Stage of each row
[ -74   99 -291  -66   44    7  246  -75 -140  -24  -79  110  156  -82
  167   68   29   60  -25  -90  -79   39   76  -63 -186  -23  -40  179
  363  120   61   56  146  211  159  168  191   22] : 15
[ -68   95 -176 -169   32   55  205  -20 -100  -50  -60  101  113 -148
   22   85   23   37   16   64   19  -32  161 -146 -146   23   41   72
  166   91    2  -39  183  238  225  205  141   79] : 13
[ 146   65 -254 -171  399  -32  -97  359  -79 -250    2 -164  -76  120
  -21   19 -134 -163  -44 -220 -300   31   -3 -117  215 -293   -2 -296
 -429 -184  150 -194 -448  189 -263   36  182  217] : 7
[  -3   96    2  140  -15  -51  -33 -254  -92   49   39 -238  -65   43
   22  262 -189  260 -162  -35  -14   54  205   40 -123    3  298    7
  228   66 -128  110   -9  -51   48 -153  202  -75] : 25
[  50    9  -63  125   73 -102  -78 -100  -53 -114   90  -62  -61  114
   57   15  -16  132 -122 -178  -96   37  -49   61  110 -213  108   45
   94   30   36   50 -145   28  -87  -67   30   42] : 21
[-111  114 -206 -282  155  128  377  -14 -312  -31    0  -28  112 -221
  -63  242 -102  -12  -51   44  161  -38  297 -167 -272    2  118  129
  263  239  138 -153  252  362  295  374  250  154] : 11
[  87  127 -126  133  -76  -52 -397 -150  240  -63  -52   10 -281  217
   93    3   60  229 -160  -31 -126   49   80  110   57 -253  206   82
 -150  -96 -185  117 -159 -103   52 -352 -271  103] : 28
[ -21   64 -146  -82   61  -30  -54  175   42 -135   42   88  -96   48
   91 -101   66  -88   36  -66 -217   54  -27  -69  211 -174  -38   26
 -194 -108   66  -69 -174  131  -34   37   23   95] : 13
[  60  -13   73  -99  117   58   54  134  -87  -93   82  -80   83 -109
 -142   88 -226 -101  119   65   43  -38  154 -153  123  129   77 -489
 -272 -144   -7 -144  -86   75 -151  197  191  -24] : 7
[  60   47   49  169 -119  -52 -256 -116  224  -90   -6   29 -118   83
  -35  -24   54  245  -47   66  -52   -2   64   32  105  -82  167  -21
  -91  -83 -199  121  -62  -30   55 -201 -113   34] : 22
[  44   29 -119  -45   -1  -43 -136  145  142 -175  -36  148  -42   53
   27 -190  101  -13   81  -47 -155  -24  -71  -78  230 -166  -44 -114
 -274 -140  -38   -3 -142  114  -70  -17  -99  106] : 14
[-183  171  -66 -219  -38   55  159   81 -106   65  144  208 -264  -66
  129   30   49  -77   57  201  -57  -32  140 -101   62   33   34  411
   38   52  109 -170  115  136  318  281 -129   70] : 10
[ 116  -55  144  200   87 -195 -212 -205 -179  -50  240 -334 -163  214
   14   98 -253  139 -155 -273  -39   22  -88  106  264 -203  300 -282
  -42  -30  -19   32 -323 -225 -396 -222   48 -114] : 26
[ -84   94 -160   87 -201  -26  -48   -4  149   -7  -33  288 -111   65
  197 -213  121   71  105  -20 -135    7  -39   42  119  -61 -110  248
   44  -44  -34  148   38   62   89   13 -225   -4] : 17
[ -50  -75 -123 -122   32   25  538 -342 -554    8    4  -17  372 -238
 -138   92 -254  153   25 -223  539 -269   76  -79 -296   29  108 -134
  608  469  122   47  472  284   13  488   47    0] : 15
[ 123    8  -16 -129  203  -80 -128  253  -39 -173   99  -47 -125   94
  -29  -77 -105 -124   71  -78 -205  -66  -89 -139  358 -133   30 -361
 -450 -223   35 -171 -352   21 -281   46    4   61] : 8
[ -39  172 -109  129  -16 -159 -213  -79   54   13  125   37 -427  266
  279    1  102  171 -173  -64 -353   83  -62  117  176 -254  125  517
   95  -23    3   61 -229  -92  101 -222 -179   37] : 23
[ -43   76  190  136 -196 -191   44 -500 -100  184  165  130 -123   16
  231  166   66  356  -97  210  -32  -93  -39  -10  -48  213  259  291
  547   91 -224  109  218 -287  228  -63 -103 -277] : 24
[-161   67  -13  -29 -200  -28  189 -169  -41   86  129  396  -33  -94
  264  -59  193   25   91  179  -40   -9  -33  -48   28  150  -59  368
  349   48   11    3  265   -3  274  234 -132 -130] : 15
[ -65   97 -159   31 -144  -11  -63   81  159  -36  -55  213  -84   45
  148 -180   85   23  120  -12 -174   27    2  -14  138  -57  -93  111
  -84 -102  -46  105  -24   95   48   -7 -106   17] : 15
[  53  198 -193  -17   55 -128 -298  372  168  -20   14  141 -489  321
  279 -241  -43 -100  116  -62 -549  -35 -149  -13  458 -162 -123   80
 -513 -354    5  -32 -490  -99 -204 -135 -317   31] : 4
[-109  172 -214 -249  105   -8  212   56 -207   14   26   80 -117  -49
  140   97    0  -19  -23   41 -130  -47   96 -147  -52  -46   50  295
  149  100   94 -121   60  194  221  212   65   88] : 11
[  59  -95  134  189  -70  -33  -88 -130   50 -121  102  -21  110  -23
  -88  -18  -51  110   21  -47   86   29   21   23  142   -7  111 -284
  -14  -53  -76   75  -25  -12 -134  -18   77  -64] : 20
[  47  145 -162 -118  172  -67 -198  400   64 -109    8  -82 -287  180
   84  -83 -121 -141   74  -92 -425   20   -9 -108  351 -177  -20 -157
 -544 -290   25 -108 -467   60 -225  -84   43   98] : 8
[ -66   19   10   88   25    7  215 -309 -290   26  140 -160   68  -84
  -29  260 -176  192 -151  -73  206   23  195   49 -184    1  244  118
  464  260   66   36  183   94  113  147  205  -32] : 22
[  47  174 -141  -37   77  -17 -104  151   37  -13   12   94 -290  131
  148  -17  -81  -16  -11   62 -260  -38   56  -40  154  -52   39   74
 -204 -151    7  -76 -177   -6   21    6 -160   36] : 1
[  12   84 -133 -166  176   17  143   86 -180  -39   72   72  -49  -31
   68   81  -94  -75   15   19  -71  -61   73 -108   29   10   12  -16
    3  -14  115 -161  -32  111   33  261   20   56] : 6
[-144  395 -356 -218 -103  -59   13  195   65  179 -209  190 -418  127
  301  -59   -5  119  106  140 -425 -143  109 -146   -9   18  -33  504
  -51  -70 -145   81  -33  105  303  -44 -215   59] : 9
[  11   32   67  -49   83  -43  172  -85 -283   63  223   88 -110  -13
  115   84 -174  -42   15   65   16 -111   -4  -58  113  127   86  -37
  137   16  102 -152   36  -88  -37  284  -92 -134] : 2
[ -10  -22   18  123    8  -60   42 -186 -138  -56  158  -38  -11   30
   32   55  -57  123  -87 -123   52   26    2   64   57 -101  130   62
  228  109   65   37    4   24  -34   56   41  -25] : 21
[  47  141  -31  -25   19    5  -43   24   17   13   14   92 -180   32
   88   58  -87   37  -15  168 -148  -55  119  -83   67   79  116  -20
  -91 -112  -71  -71  -24  -45   92   33  -87  -45] : 0
[ -72  -28   14   95 -202  -40  173 -234 -115   49   63  201  104  -73
   83  -99  -30  129  119  -34  164 -100  -38    9   20  101   -6   22
  318  115  -27  137  247   19   17  192 -124 -141] : 17
[ -82    5 -114   34  -27  -21  199  -88 -181  -15   81   75   97  -47
  118  -21  -59    1   42 -151   26   34    1   14   14  -25  -32   55
  261   98  116   50   88  116  -30  196   89  -55] : 16
[ 115   30  -42  -14  212   23  -92  231  -23 -136   91  -81  -79   62
  -14   35 -198 -144   23  -48 -177   43   70  -59  229  -47   30 -359
 -365 -224   77 -152 -306   24 -230   71  108   31] : 3
[  -2   59 -186   64 -113  -51 -131   71  175 -105  -64  243  -91  108
  136 -262  124   48   95  -99 -167  -12 -104   21  200 -173 -115   88
 -118  -95  -31  117  -83   87  -31  -36 -230   67] : 16
[  91   82 -102  -41  146  -29 -119  242   21  -92   54   41 -183  122
   76  -63 -125 -109   68  -36 -244  -22   -9  -53  269  -70  -28 -195
 -355 -228   48 -106 -302    2 -189   53  -75   39] : 4
[   7  -28  -40  118   21  -54   47 -153 -139  -79  104  -40   35   25
   12   18  -74  117  -70 -178   67    7   -4   64   43 -136   93    6
  202  112   67   61    1   73  -73   68   38    9] : 20
[ -91  134 -176 -103 -113  -27   72  -16   32    9  -44  297  -95  -14
  183 -108  149   70   76   85 -121  -70   -9  -86   23  -13  -47  292
  115   17  -40   33  128  109  227  107 -172   30] : 14
[ -30   -4  -52   95 -164   23    5  -75  120  -68  -24  221  104  -59
   42 -123   74   77  104   18   39   10   32   -2   45   29  -49  -38
   62  -32  -64  115  124   89   57   77  -60  -26] : 17
[ -15   67 -134  -67  -22  -42    4   58   32  -78  -30  146  -15    5
   99 -100   63   15   71  -15 -140  -29  -27  -93  112  -64  -27    2
  -53  -64  -35   14  -28  101   20   47  -24   27] : 14
[-194  178 -324 -166    4   50  346  -51 -255   69  -14  146  -40  -83
  190   72   -1   24  -22  -52   -2  -13  144  -45 -201  -58  -17  493
  415  248  163   -3  242  281  313  294   27   88] : 14
[  40  -67  272  211   24 -193 -207 -217 -111  -34  415 -129 -267  189
  126   79  -51   58 -152  -83 -116  107 -144  117  369 -134  252   -2
   24  -75   40  -67 -277 -302 -223 -138  -26 -160] : 25
[  12   45  -28 -186  144  -27   68  123 -128  -96   71  -54  -17  -51
  -30   64  -85  -69   36   18  -91  -46   52 -182  131  -24   92 -190
 -161  -69   22 -155 -106  113  -44  133  165   37] : 10
[  98   62  -33  -51  146   54   11   13  -85  -96   48  -18  -52  -24
  -52  119 -145   -4  -81   70   18  -46  159  -77   24  -18  168 -183
  -99  -25   23 -140  -16   63   25  114    8   51] : 0
[  56   72 -103  -97  139   56   94   33 -108  -53   46  120  -41  -37
   24   75  -88  -29   -5   72    5  -72  110  -74   -4   30   38  -56
   -9  -17   72 -135   26   87   67  240  -67   59] : 3

Levels
[  68  229  385  -34 -139  150   91 -362  -39   81  -76   80 -172  -35
 -254 -145  -66 -352  213  -17 -125   65  -78 -134 -104   68 -294  -46
   43  -49    0 -224   45 -216  203  121    4 -268] : 9
[ -34   44  151   79 -168  185 -518   77  -59  -49 -193   54 -182  247
 -104 -146 -319  286 -174    3 -175   51  -92  -54   16 -351 -219  118
 -343  460   82   26 -143   77 -426  103 -304  -73] : 5
[  56 -229 -109 -256  366 -250  179  202 -144  -94  242 -120   49   17
 -418  -43  411  205   10 -536  -64 -155 -140   16  -90  132  -49 -127
  244 -208 -311  381  380  -81  232 -169  380   11] : 17
[ -30  -74 -118   83  428 -245  669  426  197 -151   72  127   52 -180
  -94  -67  147  100   55  -92 -369 -411  103  111  165  335    6  -88
 -294  -80  -73  271  237  271   30  -77   35 -232] : 2
[  52   94  212  196   31  308 -242    8  167 -110  -61  131 -244   58
  -16 -196 -279  198  -90  -52 -505  -51  -15   15  101 -203 -191   43
 -325  308  108   55  -44  152 -387  141 -398 -233] : 3
[-357   94 -477  -97 -137  -57  246  294 -138  276  -73 -275 -271   40
   84 -145 -208   40 -132  169  193  100  165 -373  137  120  -34 -152
 -211  287  -86 -120 -154   50 -189 -146  131   52] : 0
[-184   -7 -410 -104  256 -235  276  349 -104   76  231 -269  -82  -53
 -162 -225   66  182 -159 -266 -293  -55  286 -290  172  168   52 -183
  -77  164  -63  405  118  218 -122  -63  148   58] : 0
[  -4 -201  -70  156  214   27 -120  169   -8 -212    1   88 -113  193
 -247   61  117  310 -184 -208 -263 -181 -108   87  192 -126 -199  -40
 -349  189 -160  -22  217  306 -243 -173 -241 -257] : 5
[ -47  107  -87  -22  294 -134  622  131  152   32  213  -14  -72 -275
  -58 -247   26  -93  114 -103 -549 -138  308 -194  149  409   24 -201
  -58  -22   11  333  216  140   34   61  127 -163] : 1
[-187  280   69  155 -371  462 -362  105   70  194 -331  -53 -439   86
  267 -209 -621  160 -159  281   48  124  -79 -154   63 -347 -207   83
 -434  495  181 -252 -483  -46 -480   84 -405  -83] : 2
[ -42 -214 -165  -21 -278  143 -449 -114 -120  192 -109 -113 -256  418
  -28 -284  -65  293 -195  -38  -29  379  -10 -223 -158 -267 -131   27
  155  406  -93  -36 -194 -169 -439  -66   61   19] : 23
[-182 -243 -455  143  151 -471  434  156 -214   66  -75 -157   34  252
 -235 -153  603 -152 -232 -154   80   20  117  -53   12  274  -70 -175
   42    9 -319 -193   76  238  230 -257  266 -223] : 29
[-146 -174 -239   58  126 -130  267  237  -51  -30  -66   26  -91   91
 -162  135  156  113  -75   -9   54 -172  -77  -20  193  132 -143 -119
 -328   72 -232 -177  206  196  -39 -296   16 -230] : 5
[ 164  -76  231  238  103    9  501   20  348    2 -181  268  -39  -17
   87 -344  106  -67  150   68 -329 -160   12  226 -220  123  -78  103
   47 -101   72   43 -193 -124  -10   84  -18 -341] : 24
[ -22 -226  -95   -6  187 -233 -221  289 -230 -197  -26  -17   63  294
 -463   59  231  339 -216 -334  -30 -200 -147   69   48 -189 -185   26
 -260  164 -178  144  182  225  -97 -157  -52  -77] : 7
[ 163  134  450   28   62    6  161 -149  178 -146  -22  296    3  -85
 -183 -247 -144 -137  230   15 -617  -96   86    9  -68  163 -157   43
 -118   74  126  222  172   11  -37  297  -65 -262] : 6
[ -77  148  229   70 -395  301 -376 -143  -85   90 -363   80 -295  242
  -58  -49 -356  -27  -32  231  174  130 -224  -87  -43 -283 -334   90
 -308  334   17 -445 -229 -120 -225   24 -245 -182] : 7
[  74  179  473 -119 -244  -11   49 -162  -57  -33 -316  245  -23  123
 -266 -124 -192 -292  276  192  117  -39 -213   56 -307   15 -289  153
  -58   -5   15 -213  -48 -291  172  202   90 -167] : 11
[   8 -230   65  165 -296  255 -244   74  147    6 -457  244 -239  428
  171 -115 -214  271  -54  322  199   63 -306  211 -222 -296 -218  224
 -184  288  -78 -383 -316 -178 -437 -100 -145 -196] : 22
[ 105   97  470 -117 -323  322 -160 -234  120  -12 -305  289 -236  138
   10 -150 -363 -111  277  269   53  111 -320   95 -326  -61 -271  149
   36   69  -43 -279  -48 -414  -73  170   55 -162] : 17
[-183  337   32  140 -294  -95  185   48  -82  402 -331 -237 -127  -12
  133 -564  -76 -318 -128   99  122  206  169 -204 -235    1  -65   32
   79  205  182  -39 -645 -190  152  210   61  -37] : 29
[-203    6 -384  -69  178 -166  175  369 -103   90  144 -253 -110  -24
 -108 -190    0  227 -185 -200 -204  -46  221 -266  172   88   23 -152
 -152  224  -54  333   39  201 -171  -74   80   55] : 1
[-259   -9 -409  -60   16  -99  -36  407 -159  115  -13 -251 -168  118
  -45 -151 -137  302 -254  -66    4    9  122 -250  147  -66  -26  -77
 -258  362  -55  171 -101  170 -307 -105    9   97] : 1
[-245  -46 -229  -18 -255   35 -280  200 -178  118 -234  -90 -223  275
  -36   -5 -238  232 -205  172  203  115  -66 -208  103 -171 -165   -2
 -367  455  -92 -201 -110   79 -361 -150  -70  -10] : 4
[-161    6 -134  -82 -255   98 -540  -58 -258  137  -28 -176 -246  280
 -172 -152 -228  223 -224  -54 -115  312   70 -387   96 -226 -179  -61
 -160  527  -37   14   -8   49 -406   -5  -72   49] : 5
[ -78 -253 -118  -20 -337  175 -258  -15  -11  121 -305   80 -266  420
   92  -81 -148  232  -48  258  257  237 -218  -33 -177 -166 -180   78
  -18  306 -192 -347 -141 -226 -376 -174   87  -77] : 21
[-116 -204 -243   65   28   20   21   70   10 -129  -38  139 -201  274
  -97   30  -61  162  -76  136 -249   12   37  -76  189   98 -160  -94
 -327  292 -202 -226  281  274 -376 -154  -70 -235] : 2
[ 129 -428   33 -125  184 -107  -11   66  -10 -345  -38  298    5  357
 -362  135  258  220  101 -122  -29 -157 -347  284 -148   69 -209   36
   -6  -80 -409 -106  500  -10  -33 -191  211 -204] : 17
[ 242 -122  392   99   37   36   32   91  311 -156 -211  367   41  136
   27 -378 -121  197  133   53 -425 -123  -80  298 -341  -84  -83  265
   19   97  125  312 -155 -157 -260  255  -46 -167] : 22
[  84 -291  -21  370   40  -11  -73  -30   58 -136 -234  183  -85  453
 -137 -224  272  121 -205  -62 -232   -9  -63  233 -117 -182 -212   97
  -92  180 -106 -250 -129  184 -241  -61 -214 -372] : 27
[-125  218  -32 -142  118 -262  321  338  -79  205   72 -225   49 -275
 -125 -290  -37   36  -21 -206 -164 -113  207 -271   33  153   44  -77
  -66   93  128  565 -100  -33  112   95  179   97] : 5
[ 187 -117  457   21  -86  271 -140  -46  205 -282 -337  463 -147  257
  -78   18 -190   86  215  185   20 -154 -486  418 -279 -134 -305  219
 -151  -14 -144 -323   81 -214 -122   49  -93 -297] : 17
[  48 -448 -218   -1   39 -163 -105   19  -54  -51   -5   70  -32  427
 -199 -188  252  306 -115 -124 -216  133   25  -18 -132  -25  -79    6
  136  215 -218  103  142   19 -311 -136  185  -90] : 23
[ -35 -237 -355  -91  198 -205  256   72  -94  230  258 -297  -71   32
 -170 -291  416  181 -126 -428 -204  129  196 -266  -26  134   48 -204
  368    3 -180  378   78  -82   11 -198  349   10] : 23
[-202 -149 -397   64   84   12  200  158  -13   -2   16  -33 -255  153
  -50   29    9  127 -119   62 -106  -21   56 -147  249  136 -120 -174
 -291  202 -226 -246  203  259 -258 -251  -27 -204] : 1
[  33  -63  137    7 -116  161 -297 -351 -197  -63  -55   60 -227  315
 -418   57   89  -82  -18 -133  -26  116 -203  -87    4 -137 -369  -71
  -54  103 -219 -423  222  -15  -23 -104  -93 -286] : 9
[ -12  135  191  223 -109  395  -24  -36  267  -75 -214  249 -344   74
  169 -167 -435   24   36  293 -353  -30  -33   44   75  -75 -226   53
 -400  289   89 -285 -108   98 -415  123 -384 -328] : 1
[-219  -60 -269  254 -361   77 -227  -96 -207  257 -366 -174 -309  452
   22 -228   82  -76 -329  129  294  331  -42 -147  -68 -214 -241  -24
  -71  366 -135 -599 -406   17 -169 -155 -106 -205] : 28
[-129  -21  -91 -206 -372  327 -380 -196 -182  290  -95 -198 -419  221
   -1 -100 -187   99  -45    7  315  397 -217 -299 -119 -173 -201  -87
  181  228 -214 -290  -83 -373 -172 -155  179   36] : 18
[ -70   91   63  268  -91  450  -71    5  220  -49 -205  166 -420  109
  166  -76 -362   92  -63  230 -226  -40 -101   44  154 -149 -250   12
 -442  279   15 -406 -124  143 -422  -17 -440 -346] : 1
[  13 -156  -91 -179  332 -424  370   86 -266  -92  189  -87  143   40
 -622   44  536  -77   44 -459  -17 -213  -48  -46  -12  239 -141 -166
  105 -251 -293  155  428   45  417 -185  335 -129] : 10
[  89 -287 -183 -113  291 -277  560  -47   79   67  276   -4   31  -38
 -187 -256  446   -1  136 -274 -436   34  211 -136  -80  429   48 -196
  392 -155 -214  358  355  -80  106 -109  465 -146] : 22

Stage of each row
[-174  459 -476  213   35  176 -157  297 -840 -137 -392 -173 -201 -211
  219  -85  432  -28 -112 -267  -57 -357 -394  135  102  441  548  -90
 -228  408 -486   57  139   66 -157  516 -216 -521] : 25
[   3  -77  -80   -4  -61 -504   40  268 -131  128  317  369 -156 -141
   -5  165  177  -88   87  169   33  297 -228  -93 -380  272  -38 -337
   58  -88 -169 -112   62  116   55  120  -79    9] : 27
[ -97 -535   49 -347 -177 -705  -53  -39   31  257  441  599  140  113
 -296  212  124  -14  -42  106  -73  420  409  -17 -315   -6 -332 -310
   13 -296  483 -163 -230   89  -61  235  141  501] : 1
[ -47  683 -593  179  -32   60 -179  471 -844 -241 -400  -94 -218 -393
  403 -228  511   -3   58 -189   23 -479 -462  218   56  621  781 -209
 -385  487 -488  207  306    7 -418  497 -333 -570] : 27
[-366   22  262   -7    0  269 -234  -45  -87  210  327  -27   -3  561
  256   57  492  -51  113  460 -125  352 -217 -113  256 -101 -514 -307
  203  139 -263 -284 -140  278  611 -318  101  209] : 28
[ 102  541 -166  313  136  770 -213  106 -627    2 -476 -573 -196 -256
  227 -312   76   26 -243  -30 -243 -398 -508  126  455  -71  227  -24
   40  417 -541  -26  271  224   69  -56  -63 -666] : 15
[ -56  320 -384  -33 -133 -575   71  388 -189  -83  302  356 -251 -185
  227  -57  170  -32  369  133  255  180 -327  -74 -297  528  101 -276
 -214  101 -131   85  285  170  -97  120 -205   24] : 28
[-198 -381   96  116  223 -190 -160 -116  115  426    4  170  -83 -187
 -192 -111   57 -129 -106  192 -232  -72  248   35 -225 -439 -156 -145
  110 -307  342 -254 -230 -114 -114  347  309 -188] : 8
[ 178   35 -134 -178 -276 -306   10  186 -147  -55  400  365 -149  -39
   -6   98    8   50  151  216    7  484 -278 -154 -155  213 -221 -336
   76   57 -202 -115  291  289  231 -405 -109   97] : 25
[ 221   20   45   25  -72 -392  338   90  175  145  410   30 -301 -297
 -149  -18 -532  -93  126  200  190  465 -370 -182 -267  -32 -394 -109
  217 -188   32  -85  265  379  140 -264    7   27] : 14
[  80  153  -36   10   82 -548  -12   58  308  383  276  -41  -51 -273
  197 -355 -435  -81   86  105  181   15  150    4   78 -241 -241 -116
  -55 -224  600   24   94  192 -262  -71  211  319] : 10
[  -7  -78   27 -143 -142 -186 -208  130   93  129  544  507  -74  232
  128   58  227   75  255  544 -102  507 -173 -239 -104   12 -508 -429
  157   18 -217 -244  167  249  518 -576   35  220] : 28
[ 196   75  226 -427 -278 -311 -260  131 -162  203  254   60  383   98
  283 -100  374  -10  -65  211  -85  106  295  325  302   55   18 -550
 -108   19  453  118 -105  151 -437  -91    4  619] : 0
[ 169    5 -149 -204  -80 -699 -160  156   70  240  121  298   76 -418
  106 -312  -19  -40   65   72    7 -135  395  224 -126  -63  201 -340
 -243 -210  699  109   57  -75 -721  221  108  210] : 5
[ -38   59  287   31   51  424 -212 -215  163  307  171 -274  -34  203
  129 -278 -114    0    5  428 -196  189  -68  -54  433 -584 -611 -136
  261   12  102 -260   41  300  400 -613  278   69] : 11
[-269  -31  209 -147  -60  370 -307 -236  -95  156  -36 -160   77  278
  104 -274  401  -30   55  348 -265    5  202  203  372 -430 -220 -231
   18   65  326 -167 -162   56  -45 -113  214   20] : 5
[-318   21   66   94  111   39 -154  -53 -267  332  130 -250   37  371
  140  107   73  -74 -270 -109  -40  152  -39 -103  363  -67 -349  -46
  136   78  -69 -220 -219  325  429   62  145  289] : 24
[ 212  390 -401  -97 -244  -14 -253  371 -385 -228  103  410 -184 -194
  278 -159  342  151  284  312 -106   69 -401  -33  -56  360  171 -427
 -152  341 -467   13  503  139   47 -388 -233 -269] : 28
[ 257  353   67  -26  -99  -61   82  100 -102  180  286 -342  -52   -9
  207  -83 -404  -14 -110   21  136  303 -324  -94  362    6 -347 -131
  158   87  -55  -10  238  539  224 -476  -13  312] : 18
[ 114 -216  336  -73   73 -111 -290 -152  445  522  355   88   89   25
   81 -246 -210  -16  -34  477 -219  191  279  -42  189 -677 -589 -294
  238 -277  466 -260  -48  143  140 -535  390  312] : 9
[ 226  -32 -171   53   90 -637  -18  135  269  340  238  270 -146 -510
  -26 -253 -488  -33   36   91   62   10  112  -76 -232 -202 -157 -150
  -11 -289  415  -48  193   88 -244  -27  180   53] : 11
[ 182  114  209   63   -2  477 -135  -87  -98  227  164 -289  -73  139
   54  -66 -239   68 -192  260 -219  296 -331 -162  407 -351 -564 -135
  362  117 -311 -258  184  465  607 -708  117   -4] : 16
[ 284 -189 -338 -285 -204 -349 -396  224 -464   31  -40  655  169 -312
 -121    4  333  176 -201  -20 -355 -121  296  160 -183  169  304 -428
 -195   47   75   -9  107  -89 -372  204  -47  -40] : 0
[-276  -33   -2  122  104 -129   79  -82 -195  313  216 -241  -90  271
  -57  177 -256  -84 -270 -221   91  305 -130 -230  204  -17 -478  104
  187  -18  -45 -222 -143  439  508   97  134  289] : 21
[ -72  -52   15 -143 -142 -177 -196   89   98  131  550  454  -68  301
  137   50  198   75  265  505  -65  522 -157 -253  -43    8 -554 -375
  139   28 -175 -241  140  285  552 -563   47  284] : 28
[-154   36  225  140  263  385 -441 -214  113  512  -18 -315   97  172
  237 -353  -34  -10 -205  259 -288 -178  213   28  556 -685 -441  -99
  162  -22  257 -254 -142  152  237 -285  403   84] : 10
[ -12  252 -337   25 -144  147  -87  144 -579 -148  -63   -2 -195  -30
   32   18  132   58  -59 -100  -84   96 -359  -54  105  265   62 -107
  -32  309 -432  -84  249  256  211  -53 -145 -261] : 24
[ -79  -22  -29  -24  -52 -552  244   86   66   90  108   83 -236 -424
  -93 -184    4 -226  258  160  174   66  -29  175 -416   18  154 -196
  -98 -238  457   53    7  -35 -591  462   17 -142] : 7
[ -50   85  211 -164 -146  -44 -176  -12    0  246  467  -56  108  446
  259   30   52    1   -5  255   -7  469  -56 -125  405 -100 -572 -293
  177   60   28 -189  -15  428  469 -578  105  565] : 25
[ 286  193 -581 -331 -397 -277 -179  335 -706 -368 -182  511  -26 -458
  -57 -126  377  168   77 -101 -145 -154  -13  267 -200  504  611 -368
 -402  275  -41  204  364  -31 -633  284 -293 -280] : 0
[-379  214 -103  136   88   16 -160  162 -328  127   59  -25 -114  189
  278   -8  482  -88   87  148    4    1 -257  -19   72  212  -19 -202
  -47  182 -273 -101  -76  137  197  247  -28  -51] : 28
[-321 -321  514 -205  -32  -63 -114 -302  295  410  341  -73  129  392
   -6  -98  224 -164   80  457 -112  341  333  101  174 -538 -563 -279
  191 -266  618 -248 -378  118   41  -97  338  432] : 5
[  92  240 -444   41   51  217 -540  163 -578    1 -603   92    6 -525
  161 -468  431   96 -155  -57 -413 -734  200  376  138  -79  696 -256
 -340  226   89   66  153 -273 -695  407   24 -631] : 5
[ -94  538 -388  229   72  350 -232  216 -862  -21 -449 -441  -85 -126
  298 -132  261    3 -322 -376  -99 -414 -329  146  432  296  445  -23
 -165  454 -440   53  118  188  -70  352 -143 -372] : 23
[ -10  -42   78   58  -63    2  283 -100   75   86  357  -66 -340   25
 -227   39 -421  -46  102  230   82  571 -432 -270 -100 -154 -635   12
  312  -72 -148 -236  199  463  530 -380   58  -40] : 15
[-215  318  -50   56  -62  693 -367   37 -597  -66 -153 -215  -54  330
  288  -77  610   48  -36  219 -285  -19 -367   45  448   38  -27 -246
   44  461 -566 -176   71  208  393 -227  -66 -282] : 26
[-116 -556   82 -173   17 -528 -180 -103  157  388  226  501   69  -74
 -265   12  103  -52  -71  197 -213  154  480   31 -308 -314 -225 -282
   51 -374  559 -226 -249  -90 -178  266  280  175] : 4
[-223  392 -249  199   47  327 -181  228 -754  -61 -337 -254 -149  -52
  258  -47  569  -69 -106  -89 -117 -275 -404  156  176  323  422 -167
 -120  384 -514  -11   37   68  -45  411 -174 -468] : 26
[ 225  124 -314  307  118  -40  134  250 -380    8 -244   26 -416 -730
 -205  -89 -185  -56 -107  -55  -93 -167 -490   -9 -393  126  312  -62
   54   21 -403  -38  326   59 -163  324 -115 -797] : 14
[ -67 -474   67   29  114 -404  -28 -123  335  382  279  397 -173 -205
 -315  -59 -238  -68   36  287 -143  244  190 -149 -381 -448 -437 -132
  188 -402  362 -308  -57   13   88   15  304  -58] : 9
[  67  334 -407  415  282  208 -144  205 -593  164 -448 -298 -233 -487
   49 -173 -175   12 -405 -355 -151 -478 -320    7  120   70  314   96
  -27  203 -406  -31  196  142  -27  406  -20 -603] : 16
[-229 -100  284   40  -30  241   86 -143 -226  196  251 -293  -92  423
  -95  252   36 -105 -181   99  -62  514 -322 -163  214 -101 -562  -70
  368   48 -282 -305 -149  452  664 -203   72  151] : 22
